Kifub: .69 -.03 -.04 -.07 -.14 .82 -.64 -.54 -.40 .86 -.37 .38 .56 .44 -.43
 -.91 -.01 -.54 .58 .91 -.43 -.69 .12 .06 .44 .30 -.09 .04 .14 .03 -.55
 -.04 -.23 -.25 -.02 .68 .01 .67 .32 -.22 -.38 -.11 .63 -.81 .66 .44 .07
 .55 -.63 .43 .37 -.63 -.05 .06 .21 -.09 -.79 -.68 .24 -.07 .50 .08 -.62
 -.86
poro: .03 -.40 .10 .06 -.72 -.06 -.05 .20 .01 .09 .01 .38 -.68 .75 -.86 .13
 -.70 -.42 .09 .77 .34 .72 .91 -.34 -.75 .49 -.39 .33 -.13 -.46 .03 -.29
 .71 .16 -.89 .84 .62 .05 .90 -.74 -.85 .66 .62 -.60 .84 .64 -.68 -.83
 .32 -.06 -.92 -.81 -.51 .53 .82 -.29 .42 .19 .52 -.69 -.76 .37 .62 -.25
sata: -.38 -.31 .81 -.07 .32 -.10 .13 -.87 -.55 -.18 -.67 -.70 -.18 -.74 .41
 .39 -.55 .31 -.11 -.05 .27 .01 .26 .01 .46 .34 -.67 -.06 .34 -.25 .43
 -.52 -.53 .81 -.11 .28 -.35 .62 -.88 -.62 -.63 -.23 -.39 .39 -.19 .48
 .61 -.06 .83 -.77 -.62 -.64 -.10 -.26 -.66 -.08 .13 -.50 .16 .17 .40
 -.82 .02 -.23
fudom: -.48 -.88 -.28 .39 -.23 .43 -.29 -.17 .49 -.30 -.53 .91 -.73 -.05 .79
 -.68 .68 .10 .58 .64 .00 -.46 .36 .06 .45 -.44 .90 .30 .35 .56 .77 -.04
 -.01 .00 .06 .62 .01 .67 -.78 .52 .34 -.17 -.78 .57 .40 -.18 -.87 .35
 .80 .43 -.82 -.68 .68 -.77 .28 -.88 -.33 .51 -.66 .39 .50 .00 -.62 .08
bufir: -.48 -.88 -.28 .39 -.23 .43 -.29 -.17 .49 -.30 -.53 .91 -.73 -.05 .79
 -.68 .68 .10 -.76 .64 .00 -.46 .36 .28 .45 -.44 .90 .30 .35 .56 .77 .75
 -.01 .00 .06 .62 -.85 -.50 -.78 .52 .34 -.17 -.78 .57 .40 -.18 -.87 .35
 .80 .84 -.82 -.68 .68 -.77 .28 -.88 -.33 .51 -.66 .39 .27 .00 .48 .08
vus: .84 -.70 -.29 -.45 -.59 .45 .19 -.38 .62 .38 .81 -.03 -.65 -.54 .36 -.49
 -.21 -.37 -.03 .28 .47 -.84 .25 -.02 .25 -.49 .41 .54 .40 -.21 -.46 .90
 .83 -.46 .23 -.43 -.81 -.67 -.16 -.21 -.88 -.04 .24 -.15 -.59 .47 .43
 -.87 .25 .82 -.55 .29 .21 .58 -.62 -.65 .42 -.11 .04 -.25 -.51 -.22
 -.73 -.47
size: .03 -.40 .10 .06 -.72 -.06 -.05 .20 .01 .09 .01 .38 -.68 .75 -.86 .13
 -.70 -.42 .09 .77 .34 .72 .91 -.34 -.75 .49 -.39 .33 -.13 -.46 .03 -.29
 .71 .16 -.89 .84 .62 .05 .90 -.74 -.85 .66 .62 -.60 .84 .64 -.68 -.83
 .32 -.06 -.92 -.81 -.51 .53 .82 -.29 .42 .19 | 58
bufir? | -.48 -.88 -.28 .39 -.23 .43 -.29 -.17 .49 -.30 -.53 .91 -.73 -.05 .79
 -.68 .68 .10 -.76 .64 .00 -.46 .36 .28 .45 -.44 .90 .30 .35 .56 .77 .75
 -.01 .00 .06 .62 -.85 -.50 -.78 .52 .34 -.17 -.78 .57 .40 -.18 -.87 .35
 .80 .84 -.82 -.68 .68 -.77 .28 -.88 -.33 .51 -.66 .39 .27 .00 .48 .08
fudom? | -.48 -.88 -.28 .39 -.23 .43 -.29 -.17 .49 -.30 -.53 .91 -.73 -.05 .79
 -.68 .68 .10 .58 .64 .00 -.46 .36 .06 .45 -.44 .90 .30 .35 .56 .77 -.04
 -.01 .00 .06 .62 .01 .67 -.78 .52 .34 -.17 -.78 .57 .40 -.18 -.87 .35
 .80 .43 -.82 -.68 .68 -.77 .28 -.88 -.33 .51 -.66 .39 .50 .00 -.62 .08
vus? | .84 -.70 -.29 -.45 -.59 .45 .19 -.38 .62 .38 .81 -.03 -.65 -.54 .36 -.49
 -.21 -.37 -.03 .28 .47 -.84 .25 -.02 .25 -.49 .41 .54 .40 -.21 -.46 .90
 .83 -.46 .23 -.43 -.81 -.67 -.16 -.21 -.88 -.04 .24 -.15 -.59 .47 .43
 -.87 .25 .82 -.55 .29 .21 .58 -.62 -.65 .42 -.11 .04 -.25 -.51 -.22
 -.73 -.47

barit: .00 .00 .00 .00
Rira: -.33 .15 -.54 .29
Sisav: -.29 .59 -.12 .15
Giga: .56 -.96 -.21 .51
Pem: .21 .08 .66 -.21
pupu: .00 .15 .18 -.26
gapo: -.48 .40 -.02 -.19
fofa: .12 .03 .63 .23
Sir: -.13 -.50 .00 -.37
tida: -.64 .38 -.33 .26
Rira? | -.33 .15 -.54 .29
tida? | -.64 .38 -.33 .26
size: .00 .00 | 2
size: .56 -.96 -.21 | 3
size: -.29 .59 -.12 | 3
size: .00 .15 .18 | 3
size: .12 | 1

darag: .53 .49 .41 .18 .73 -.30 .53
biv: -.06 -.50 -.48 -.36 -.36 -.14 .59
fala: .33 -.34 .45 .23 -.05 -.56 -.05
medob: .30 .21 .69 -.40 -.61 -.51 -.13
lazu: -.59 .15 .21 .29 .70 -.70 -.23
debim: -.06 -.50 -.48 -.24 -.30 .25 .07
duk: -.47 -.52 -.21 -.09 -.55 .41 .24
-.06 -.50 -.48 -.36 -.36 -.14 .59 | biv
biv? | -.06 -.50 -.48 -.36 -.36 -.14 .59

val: .07 .13 .01 .14 -.01 .15
gitat: .24 .20 .05 .12 .05 .04
tise: .02 .43 .04 .09 .00 .20
zifi: .05 .36 .06 .18 .05 .04
vomu: .43 .06 .09 .00 .00 .13
gatu: .16 .20 .00 .33 .07 .11
Tebur: .21 .70 .03 .22 .06 .21
fezav: .26 .56 .05 .08 .01 .07
at: .43 .04 .09 .00 | tise, 2
size: .02 .43 .04 .09 | 4

tozo: -.27 -.55 -.66 .45 .29 -.17 -.61 -.05 .11
sepop: .28 -.66 -.27 -.55 -.17 .45 -.05 -.61 .11
Gev: -.27 .28 -.65 -.61 -.55 -.05 .11 -.17 .45
lizi: -.23 -.38 .19 .31 -.49 .31 -.19 .06 -.86
order: .31 -.23 -.86 -.19 .06 .31 .19 -.38 -.49 | lizi
order: -.65 -.61 -.55 -.27 -.17 -.05 .11 .28 .45 | Gev
order: -.17 .45 -.05 -.61 .11 .28 -.66 -.27 -.55 | sepop
lizi? | -.23 -.38 .19 .31 -.49 .31 -.19 .06 -.86
size: -.23 -.38 .19 .31 -.49 | 5
tozo? | -.27 -.55 -.66 .45 .29 -.17 -.61 -.05 .11

rol: .31 .48 -.15 -.69 -.33 .04 -.21 .17 .06 -.25 .17
lopo: -.28 -.20 .18 .16 .05 -.10 .11 -.35 .12 .74 .50
Nale: .11 -.20 -.10 -.28 -.35 .11 .18 .50 .16 .05 .74
lopo? | -.28 -.20 .18 .16 .05 -.10 .11 -.35 .12 .74 .50
size: -.28 -.20 | 2
size: -.28 -.20 .18 .16 .05 -.10 .11 -.35 | 8
order: -.35 -.20 .50 .11 .16 -.28 .12 -.10 .18 .74 .05 | lopo

Fimem: -.17 .63 -.11 .29 .33 .71 .36
Babaz: .63 .29 .33 .71 .36 -.12 -.17
doso: .64 .71 .29 .33 -.12 .36 -.17
order: .36 -.17 .71 .29 .63 -.11 .33 | Fimem
.63 .29 .33 .71 .36 -.12 -.17 | Babaz
-.17 .63 -.11 .29 .33 .71 .36 | Fimem
at: -.12 -.17 | Babaz, 6
order: -.17 -.12 .29 .33 .36 .63 .71 | Babaz
size: .63 .29 .33 .71 .36 | 5

Pifof: -.55 -.08 .22 .26 .04 .37 .14 .07 .38 .58 .33 .14 .12
padav: .18 .15 .10 .29 .15 .25 .02 .44 .15 .16 .31 .21 -.20
lezi: -.47 -.45 -.45 -.35 -.28 -.34 -.10 -.41 .23 .04 .46 .33 .40
Besev: .46 .15 .26 .24 -.03 -.15 .07 .41 .17 .41 .70 .58 .62
kide: -.26 .01 .19 .24 .14 .16 .37 .38 .19 .34 .48 .21 .36
toful: .12 .26 -.08 .37 .38 .14 .22 -.55 .58 .15 .33 .07 .04
pom: -.05 -.62 -.47 -.60 -.38 -.27 -.31 -.23 -.26 -.31 -.25 .02 .38
Mis: .46 .15 .26 .24 -.03 -.15 -.03 -.24 -.39 -.44 -.49 -.85 -.95
Depub: -.43 -.27 .01 -.27 .01 .18 .07 .41 .17 .41 -.37 -.38 -.09
fol: -.85 -.41 -.16 .21 .19 .40 .42 .44 .60 .55 .45 .70 .71
Mis? | .46 .15 .26 .24 -.03 -.15 -.03 -.24 -.39 -.44 -.49 -.85 -.95
size: -.85 -.41 -.16 .21 .19 .40 .42 .44 .60 .55 .45 | 11
order: .38 .58 .33 .14 .12 -.55 -.08 .22 .26 .04 .37 .14 .07 | Pifof

gak: .21 .10 -.19 .11
Tiga: .19 -.48 -.07 .44
zor: .02 -.93 .56 -.27
ged: -.01 .20 .00 .18
rufe: .23 -.70 .31 -.13
dag: .25 .18 .05 -.03
pav: .34 .36 -.17 -.68
zapel: -.71 -.05 .28 .34
lop: .45 .19 -.48 -.07
deluz: .00 .32 -.05 .37
deluz? | .00 .32 -.05 .37
dag? | .25 .18 .05 -.03
order: -.07 -.48 .45 .19 | lop
.45 .19 -.48 -.07 | lop

bap: -.08 -.80 .59 .39 .30
zotuf: -.08 -.80 .59 .39 .29
Tamid: .27 .60 .74 -.24 .53
-.08 -.80 .59 .39 .29 | zotuf
size: .27 .60 .74 -.24 | 4
size: .27 .60 | 2
size: .27 | 1

dofu: .15 -.20 .29 .13 -.28
mivu: -.08 -.02 -.26 -.17 -.13
rof: -.21 -.20 .29 -.28 .13
sipib: -.21 -.12 .29 .13 -.28
fefat: -.21 -.20 .29 .13 .64
fefat? | -.21 -.20 .29 .13 .64
rof? | -.21 -.20 .29 -.28 .13
size: -.08 -.02 -.26 -.17 | 4
-.21 -.12 .29 .13 -.28 | sipib
size: -.21 -.12 .29 .13 -.28 | 5
order: -.28 .13 -.20 .29 .15 | dofu

madu: -.05 -.14 -.18 .16 .17 .51 -.06 -.02 .34 .37 -.11 -.16 -.02 .05 -.09
 -.08 -.31 .03 -.18 -.13 .08 .26 -.07 -.14 .08 -.34 -.07
Zegu: -.01 -.19 -.05 -.07 .39 .85 -.07 .00 -.01 -.30 .48 .00 .14 .12 -.12 -.12
 -.12 .04 .15 -.15 -.05 -.28 -.21 .09 .03 -.02 -.16
fifi: .12 .04 -.10 -.33 .17 -.71 .03 -.06 -.19 .07 .19 .15 -.06 .11 -.09 -.06
 .11 .13 -.22 -.08 -.18 -.23 -.22 -.01 -.12 -.07 -.03
levo: .06 .23 -.10 .01 -.02 -.97 .01 -.16 .15 -.13 .18 -.10 .28 .02 .02 -.01
 -.04 -.02 -.14 -.13 -.16 -.03 .00 -.01 -.01 -.01 .28
zele: -.01 .07 .15 .20 -.04 .22 .15 .23 -.09 .18 .22 .35 .70 -.04 .01 .11 -.21
 .07 .20 .25 .08 .11 -.10 .00 -.09 -.05 .32
zodog: .07 -.08 .19 -.02 -.01 .10 -.09 .01 -.25 .05 -.32 -.21 -.45 -.11 -.04
 .02 .09 .16 -.12 -.30 -.32 .25 .09 .09 -.07 -.05 .17
faso: .22 .14 .23 -.09 .18 .22 .35 .70 -.04 .01 .11 -.21 -.37 .16 -.06 .11
 -.06 -.15 .24 -.07 -.12 -.03 -.19 -.01 .04 -.14 -.10
zeniv: .13 .11 -.13 -.11 .21 -.31 .15 .07 .10 .11 -.01 -.15 .03 .00 .10 .14
 -.07 -.01 .06 .38 -.08 .22 -.17 .03 -.04 .07 -.22
vobom: .05 -.45 .07 -.25 -.32 -.01 .01 .10 -.09 -.21 .05 -.02 .07 -.06 .06 .04
 .08 -.04 .47 .01 .11 -.14 -.12 -.08 .09 -.02 .16
at: -.02 -.01 .10 -.09 .01 -.25 .05 -.32 -.21 | zodog, 4
size: -.01 -.19 -.05 -.07 .39 .85 -.07 .00 -.01 -.30 .48 .00 .14 .12 -.12 -.12
 -.12 .04 .15 -.15 | 20
at: .22 .15 .23 -.09 .18 .22 .35 .70 -.04 .01 .11 -.21 | zele, 6
size: .06 .23 -.10 .01 -.02 -.97 .01 -.16 .15 -.13 .18 -.10 .28 .02 .02 -.01
 -.04 -.02 -.14 -.13 -.16 -.03 .00 -.01 -.01 -.01 .28 | 27
at: .05 -.45 | vobom, 1
size: .13 .11 -.13 -.11 .21 -.31 .15 .07 .10 .11 -.01 -.15 .03 .00 .10 .14
 -.07 -.01 .06 .38 -.08 .22 -.17 .03 -.04 | 25

zogig: -.53 .28 -.37 -.13
Zutof: .24 -.02 -.02 .26
sidil: .28 -.13 -.54 -.37
fike: .24 -.02 -.02 -.38
raden: -.19 -.01 -.03 .13
Mufuf: -.03 -.02 -.38 .42
Sugov: -.48 -.32 -.36 .48
lofo: .27 -.33 -.68 -.22
gez: .24 -.03 -.20 -.37
order: -.54 -.37 -.13 .28 | sidil
at: -.02 -.02 -.38 | fike, 2
at: .28 -.13 -.54 | sidil, 1

rut: -.13 .47 .26 .36 -.22 .19 .22 -.36 .09 -.30 .57 .12 .45 -.11 -.31 -.03
 -.08 .53 .39 -.05 .29 .10 .24 -.32 -.20 -.23 .47 .04 .43 .67 .17 .07
 -.31 .51 .18 -.27 .46 .31 .51 .39 -.25 -.06 .67 -.14 .07 .17 -.21 -.23
 -.24 .40 -.03 -.14 .29 .33 -.25
vuma: -.05 .36 .16 .37 -.23 .20 .19 -.24 .08 -.24 .53 .11 .36 -.04 -.15 .09
 -.13 .51 .29 -.03 .37 .07 .23 -.23 -.11 -.28 .38 .10 .54 .50 .10 .08
 -.34 .60 .11 -.11 .42 .15 .46 .37 -.26 .02 .60 -.15 .01 .13 -.18 -.20
 -.17 .41 -.10 -.15 .38 .28 -.19
sufen: -.18 .46 .18 -.11 .51 -.20 .45 -.03 -.20 .49 .17 -.09 .42 .21 -.11 .14
 .45 -.49 .24 .42 .07 -.03 .04 .33 -.40 .79 .54 -.02 -.63 .45 .17 .41
 .77 -.66 -.08 -.20 -.10 .58 .12 -.18 .71 -.15 -.03 .43 .40 .39 .57 .71
 .51 -.04 .23 .25 -.69 .16 .31
vubut: -.30 .66 .27 .01 .33 -.15 .50 -.28 -.16 .27 .39 -.06 .57 .08 -.32 .05
 .37 -.27 .40 .33 .15 -.02 .09 .12 -.55 .61 .72 -.07 -.46 .72 .22 .40
 .56 -.46 .00 -.39 .08 .69 .29 -.01 .54 -.23 .26 .30 .43 .40 .41 .54 .31
 .08 .20 .10 -.63 .27 .12
kopad: -.35 .70 .30 .19 -.04 -.01 .36 -.51 .02 -.13 .52 .02 .56 -.18 -.50 -.15
 .16 .15 .50 .08 .13 .04 .11 -.20 -.52 .13 .71 -.13 -.04 .83 .27 .23 .10
 -.05 .21 -.49 .29 .64 .35 .27 .13 -.23 .55 .00 .36 .26 .03 .09 -.11 .17
 .18 -.14 -.34 .33 -.17
difi: .47 -.35 -.06 .29 -.22 .39 -.24 .40 .34 -.15 -.01 .27 -.27 .12 .49 .22
 -.25 .59 -.14 -.13 .21 .20 .16 .02 .67 -.51 -.40 .30 .85 -.40 -.03 -.16
 -.50 .86 .17 .56 .22 -.50 .05 .30 -.43 .42 .12 -.16 -.25 -.17 -.26 -.38
 -.14 .24 -.10 .01 .93 -.01 .01
lugi: .23 -.01 .18 .33 -.23 .35 -.10 .03 .39 -.30 .15 .26 .02 -.11 .03 -.11
 -.13 .69 .13 -.19 .04 .27 .18 -.22 .41 -.44 -.10 .12 .61 .11 .15 -.16
 -.41 .65 .41 .15 .40 -.01 .19 .42 -.41 .23 .35 -.17 -.06 -.07 -.37 -.49
 -.34 .26 .13 -.02 .66 .18 -.14
vabu: .01 .31 .15 .47 -.39 .30 .11 -.26 .16 -.39 .59 .15 .33 -.10 -.14 .07
 -.28 .75 .28 -.13 .41 .10 .25 -.34 .00 -.53 .31 .12 .82 .47 .08 .00
 -.58 .88 .17 -.05 .53 .04 .52 .49 -.49 .07 .71 -.29 -.09 .06 -.36 -.43
 -.31 .50 -.17 -.24 .64 .31 -.28
vabu? | .01 .31 .15 .47 -.39 .30 .11 -.26 .16 -.39 .59 .15 .33 -.10 -.14 .07
 -.28 .75 .28 -.13 .41 .10 .25 -.34 .00 -.53 .31 .12 .82 .47 .08 .00
 -.58 .88 .17 -.05 .53 .04 .52 .49 -.49 .07 .71 -.29 -.09 .06 -.36 -.43
 -.31 .50 -.17 -.24 .64 .31 -.28
size: .23 -.01 .18 .33 -.23 .35 -.10 .03 .39 -.30 .15 .26 .02 -.11 .03 -.11
 -.13 .69 .13 -.19 .04 .27 .18 -.22 .41 -.44 -.10 .12 .61 .11 .15 -.16
 -.41 .65 .41 .15 .40 -.01 .19 .42 -.41 .23 .35 -.17 -.06 -.07 -.37 -.49
 -.34 .26 .13 -.02 .66 .18 -.14 | 55
at: -.22 .41 -.44 -.10 | lugi, 24

